Each row has a name. Each piece below is followed by the name of the row it came from, unless a question asks for something else. Each question is about the rows just above it. Places in a row count from 1.

[ 0  9 13 12] : A
[-3  1  1 -3] : J
[-4  3  0 -2] : W
[ 82 -38 119   4] : E
[-50  83 -38   1] : C
[1 6 5 2] : U
[-17 -11  -2   0] : V
[-33  30  11  40] : G
[-32  12   3  -9] : N
[ 1  9 -7 12] : R
Row and place where [ 83 -38   1] starts: : C, 2
Row and place where [ 9 -7 12] starts: : R, 2
Where does [-38 119] start? Give its row and place. : E, 2
Shared by J and C: : [1]
Row and place where [ 0 -2] starts: : W, 3

[-13 -17 -52   9 -23 -21  -6 -12 -41   7 -18  -1] -> X
[ 32 -54  -7 -80  27  41 -78  20 -72 -54  45 -50] -> P
[ 22  27  56 -14  34  51 -19  77   1  41   7  47] -> M
[-106   19  -12  -47  -57  -17  -23   72  -93  -39   -3  -93] -> T
[-23  71  32  40  70  73  43  29  92  17  51  28] -> K
[-39  16  38 -23 -37 -59 -28 -67  25  17 -24  37] -> F
[ 22  27  56 -14  34  51 -19  77   0 -26  25 -13] -> D
[-10  26 -52  78  36 -75  79   2   4  13 -50  13] -> Q
[-23  72] begins in row and place : T, 7
Where does [ 32 -54  -7 -80  27  41 -78  20 -72 -54  45] start? Give its row and place. : P, 1

[-91 -29  12 -34 100  48  -2  10  32 -19  -8  42  58  -9  14   8  37 -10
   2 -74 -33  -6   0  59  68   1  -4] -> viv
[-37  10 -15   1 -12   1 -10 -32  52  -2 -19  81  46 -18   1   0  12 -31
 -14 -15 -36 -16  42  56  23  -9 -42] -> dutev
[ -17   -6   74 -109  -11   20  -70  -13  -53   11  -20   52   18  -15
    5  -24  -14  -28   14   58  -55  -16   49   70  -60  -16  -53] -> gife
[ 76  17 -21  56 -66   1 -16   5 -37  13  -7 -55 -35  25 -49  -5 -57  31
 -25  42  51   0  -7 -65 -16  10 -24] -> soki
[ 66  22 -35  91 -48 -60  47 -20  62 -21  11 -43 -37  10 -14   1 -12   0
 -11 -33  52  11 -28 -33   2  92  52] -> vab
[ 31 -25  40  51   0  -7 -65  26  64 -15  36   8  10 -31  38  32  54  -5
  10 -77  -3  16 -40 -29  45  -4  84] -> Fepu
[ -9  23 -35  92  40 -60  46 -21  62 -21  10 -44 -37  39 -15  93 -12   1
 -10 -32  52  10 -28 -34   1  17  52] -> lag
[ -53  -24 -100   58   48  -28   68   26   65  -18   43  -10    6  -27
   41   29   55   -3   11  -76    2   17  -39  -33   31   10   80] -> rotiv
The one value in gife and Fepu: : [-15]
Which row holds [ 66  22 -35  91 -48 -60  47 -20  62 -21  11 -43 -37  10 -14   1 -12   0
 -11 -33  52  11 -28 -33   2  92  52]? : vab
Row and place where [-37  39 -15  93 -12   1 -10 -32  52] starts: : lag, 13
Row and place where [-27  41  29  55  -3  11 -76   2] starts: : rotiv, 14
[ 31 -25  42  51   0  -7 -65] begins in row and place : soki, 18

